Below is a small trained network, with its code and all its weights. Each question gives an input and a class and asks what happens when units are switched off, that is, made to give their printed mean instead of their output.

import numpy as np


def w(rows, s, z=0):
    codes = np.array(rows[::2]) - 128.0
    scale = np.full(codes.shape[1], s)
    scale[-1] = z or s
    return codes * scale


def f(y):
    return np.maximum(y, 0)


def log_softmax(a):
    a = a - a.max(-1, keepdims=True)
    return a - np.log(np.exp(a).sum(-1, keepdims=True))


def net(x, mask):
    res = np.array(x, float).reshape(1, 7) / 4 @ E
    y = f(res @ A[0][:, :-1].T + A[0][:, -1])
    res = res + np.where(mask, y, B[0][:, -1]) @ B[0][:, :-1]
    return log_softmax(res[-1] @ U[:, :-1].T + U[:, -1])


A, B = {}, {}
E = w([
[116,127,156,142,125,126,128,164],'x0',
[59,90,153,71,137,113,71,156],'x1',
[120,168,112,152,67,70,142,106],'x2',
[136,117,113,142,165,113,96,103],'x3',
[128,130,2,105,129,123,108,200],'x4',
[95,125,52,118,129,129,94,72],'x5',
[91,145,110,185,190,115,65,148],'x6',
],0.013)
A[0] = w([
[131,116,168,137,99,204,141,111,116],'n1',
[144,89,178,162,49,118,149,75,152],'n2',
[176,140,254,135,96,153,237,79,147],'n3',
[55,150,242,156,128,130,87,151,217],'n4',
[144,105,71,95,231,128,120,203,100],'n5',
[124,155,106,153,135,102,147,55,175],'n6',
[164,175,70,186,105,145,103,17,149],'n7',
[100,130,71,35,78,115,125,169,167],'n8',
[71,151,204,134,187,92,118,141,105],'n9',
[175,123,13,140,115,119,155,38,205],'n10',
[109,161,186,141,119,118,123,139,175],'n11',
[85,105,87,81,6,117,108,133,120],'n12',
[120,113,107,155,160,160,194,134,137],'n13',
[105,147,74,65,74,102,131,105,146],'n14',
[206,95,142,86,193,134,92,254,252],'n15',
[108,150,187,128,124,69,114,160,116],'n16',
[76,129,96,62,80,105,152,87,115],'n17',
],0.0095,0.0036)
B[0] = w([
[148,149,153,151,103,148,150,162,167],'n1',
[170,130,153,146,164,158,136,105,191],'n2',
[198,133,180,71,71,196,173,83,250],'n3',
[65,99,235,178,165,112,146,91,228],'n4',
[87,164,95,78,217,169,167,185,218],'n5',
[139,124,115,133,145,34,121,124,183],'n6',
[199,136,92,131,152,20,131,88,213],'n7',
[82,123,84,141,50,165,122,218,218],'n8',
[94,136,160,192,173,112,133,94,191],'n9',
[161,141,76,104,130,4,86,131,224],'n10',
[110,91,166,115,118,120,130,74,174],'n11',
[119,99,117,153,28,151,110,168,197],'n12',
[129,105,119,69,136,136,95,128,158],'n13',
[127,107,115,165,56,120,117,159,189],'n14',
[97,167,73,77,199,211,113,133,243],'n15',
[123,125,173,176,143,152,123,81,171],'n16',
[139,105,122,172,100,120,97,171,180],'n17',
],0.014,0.013)
U = w([
[124,207,110,84,254,200,125,163,238],'0',
[240,165,208,95,106,216,222,86,2],'1',
[99,103,136,179,43,143,75,213,134],'2',
[65,106,242,237,192,106,103,82,88],'3',
[190,163,122,158,172,17,82,99,165],'4',
],0.0074,0.0009)

Each question gives the input, the list of numbers given to net, and the class t.
The units are the neurons (one row each of A and B). Each row of codes is followed by its name. A weight is (code - 128) times the scale printed after its matrix; where a second scale follows, it is the last column's (A, B and U).
mask holds one flag per neuron, in row order. A switched-off neuron (its flag False) gives its mean, the last column of its row in B, instead of its output. The means were averaged over made-up inputs and are rounded, as every weight is.
A unit's drop is (log p(t) with every unit on - log p(t) with that unit switched off) / (log p(t) with every unit on - log p(t) with every unit switched off).
The circuit of an input: a set's keep is (log p(t) with only the set's units on - log p(t) with every unit switched off) / (log p(t) with every unit on - log p(t) with every unit switched off). Starting from the 12 units with the biggest drops (on a tie, the unit counted first), units are removed one at a time, each time the one whose removal leaves the highest keep (on an exact tie, the one counted first), for as long as the keep stays at least 0.8.
circuit, biggest first: the units of the circuit, biggest drop first
k most important neurons: the k neurons with the biggest drops, biggest first
drop when u is switched off: that unit's drop, to one decimal
input [-7,3,0,-1,6,5,7], class 2: circuit, biggest first => n8
input [7,-8,7,4,8,-7,4], class 0: 2 most important neurons => n15, n5
input [7,-7,1,4,-5,2,4], class 4: 2 most important neurons => n7, n6
input [8,-5,-5,-7,-1,8,-1], class 4: 2 most important neurons => n3, n15
input [2,4,4,4,3,-5,2], class 0: 2 most important neurons => n15, n14
input [1,6,0,5,5,-8,-8], class 0: 2 most important neurons => n15, n5
input [-3,-4,-1,-7,2,6,-3], class 4: 2 most important neurons => n10, n7
input [8,3,8,3,-1,5,-2], class 2: drop when n12 is switched off => 0.2
input [-4,0,2,7,3,-3,8], class 0: drop when n5 is switched off => 0.4
input [6,-1,-7,-2,7,8,-6], class 2: drop when n8 is switched off => 0.3
